[[126 122 128 124 122 133 134 125 125 117 130 122 124]
 [126 124 126 125 123 120 122 139 138 121 120 123 140]
 [135 138 137 136 139 131 122 125 123 150 133 142 125]
 [126 120 126 123 119 129 127 133 132 112 126 118 133]
 [125 123 126 123 122 124 129 132 133 119 123 122 132]
 [124 125 125 124 124 116 122 140 141 123 116 123 141]
 [135 131 136 133 131 139 123 125 121 134 138 133 125]
 [129 126 130 127 125 134 131 124 124 124 132 126 124]
 [125 125 128 124 125 128 134 125 126 124 127 125 124]] result: 135

[[123 139 128 116 130 111 123 112]
 [129 138 135 146 129 141 132 114]
 [131 119 121 149 132 138 133 137]
 [135 129 121 117 138 147 120 119]
 [126 137 125 130 151 115 122 122]
 [131 145 139 116 137 136 121 126]
 [123 133 141 138 126 112 134 142]
 [121 127 123 138 125 106 131 115]
 [131 138 147 136 128 138 132 143]
 [130 133 120 109 143 128 119 119]
 [129 138 125 110 139 123 119 115]
 [127 114 120 141 113 136 136 120]] result: 130

[[130 130 127 129 126 129 133 142 131 128 126 129 119 111 134]
 [129 127 128 127 127 128 134 124 120 127 127 129 121 135 115]
 [127 126 124 129 126 127 119 140 132 127 127 129 134 113 136]
 [132 129 131 128 129 127 134 136 122 128 131 128 131 107 117]
 [133 128 130 128 130 127 126 117 123 128 129 128 134 133 116]
 [134 125 137 126 134 126 139 136 126 129 131 127 119 110 130]
 [124 127 125 129 127 127 113 138 118 127 129 127 139 119 115]] result: 133

[[134 126 127 126 133 104 128 118]
 [135 135 128 130 129 130 139 126]
 [129 122 129 129 139 109 121 104]
 [123 133 131 127 126 145 120 118]
 [140 116 126 128 134 119 138 143]
 [131 125 126 127 147 138 126 115]
 [129 122 130 126 118 157 129 139]
 [125 127 129 130 140 128 121 145]
 [130 116 128 127 129 135 128 115]
 [128 130 128 128 124 130 129 137]
 [128 132 130 126 123 114 127 140]] result: 130

[[102 123 142 130 135 118 122 124 113 116 126 149]
 [124 142 129 133 130 123 118 122 112 132 123 126]
 [120 116 133 135 130 131 135 127 138 125 133 145]
 [140 137 128 140 136 127 133 111 121 135 131 121]
 [126 129 121 140 114 129 133 142 139 140 119 131]
 [133 142 134 135 142 127 130 115 105 143 129 114]
 [127 123 136 124 138 134 129 111 126 117 141 139]
 [124 123 121 141 116 136 139 139 137 134 129 131]
 [147 140 128 140 129 129 129 125 130 149 126 122]] result: 127
---
Q:
[[128 132 125 103 125 136]
 [132 131 126 101 120 138]]
A: 101

Q:
[[128 134 135 124 132]
 [149 114 134 132 137]
 [148 122 146 129 137]]
A: 146

Q: [138 115 105 120]
A: 115

Q:
[[123 145 111 151 120]
 [128 104 141 110 131]
 [135 104 148 110 137]]
A: 148

Q: [111 128 150 120 142 136]
A: 120

Q:
[[121 154 115 136 154 129 139]
 [132 127 125 130 134 128 124]]
A: 134

Q: [136 142 129 155 137 145 152]
A: 137

Q:
[[148 113 133 126 127 112]
 [132 105 128 121 118 111]]
A: 121

Q:
[[127 129 130 105 130]
 [130 130 129 138 100]
 [129 128 129 152 132]]
A: 129

Q: [131 150 127 130 136]
A: 127
---
[130 152 124 157 138 127]
130, 127

[109 138 116  99 143]
109, 143

[[151 123 129 111 116]
 [126 134 123 117 120]
 [128 129 129 114 140]]
151, 140

[113 102 146 122]
113, 122

[126 156 147 158 112]
126, 112

[[109 146 133 145 155]
 [110 134 104 108 124]]
109, 124
---
158,138,136,110,124,153
118,137,128,102,127,121
122,108,119,102,136,118
result: 158

107,114,129,121,120,134,112
117,102,143,130,116,131,114
101,152,100,112,137,134,127
result: 107

157,133,118,136
102,105,155,110
149,144,153,102
result: 157

136,121,134,136,123,141,98
138,132,145,139,116,152,128
107,149,145,123,121,133,111
result: 136

132,133,130,129,127
146,155,141,137,121
126,125,126,127,128
result: 132

149,142,121,123,125
142,141,128,127,106
107,116,127,126,123
result: 149

116,135,134,133,117,138
113,126,136,127,134,128
106,124,135,114,147,138
result: 116

138,132,118,122,154,109
141,121,138,127,150,108
124,125,120,125,114,143
result: 138

154,154,146,135,141,119,142
106,110,142,139,98,154,133
117,122,124,127,113,145,125
result: 154
---
[[129 129 129 105 107 106 133]
 [132 130 128 126 132 146 118]] value 146

[[124 115 128 126 131 134]
 [120 115 132 105 132 133]] value 132

[[124 142 127 128 117 138 134]
 [126 120 140 116 150 128 128]] value 128

[[112 119 107 129 125]
 [122 128 138 140 124]] value 140

[[113 104 134 127 125]
 [131 125 134 128 127]] value 128

[[112 103 129 149 134 126 129]
 [131 153 135 123 142 135 128]] value 135
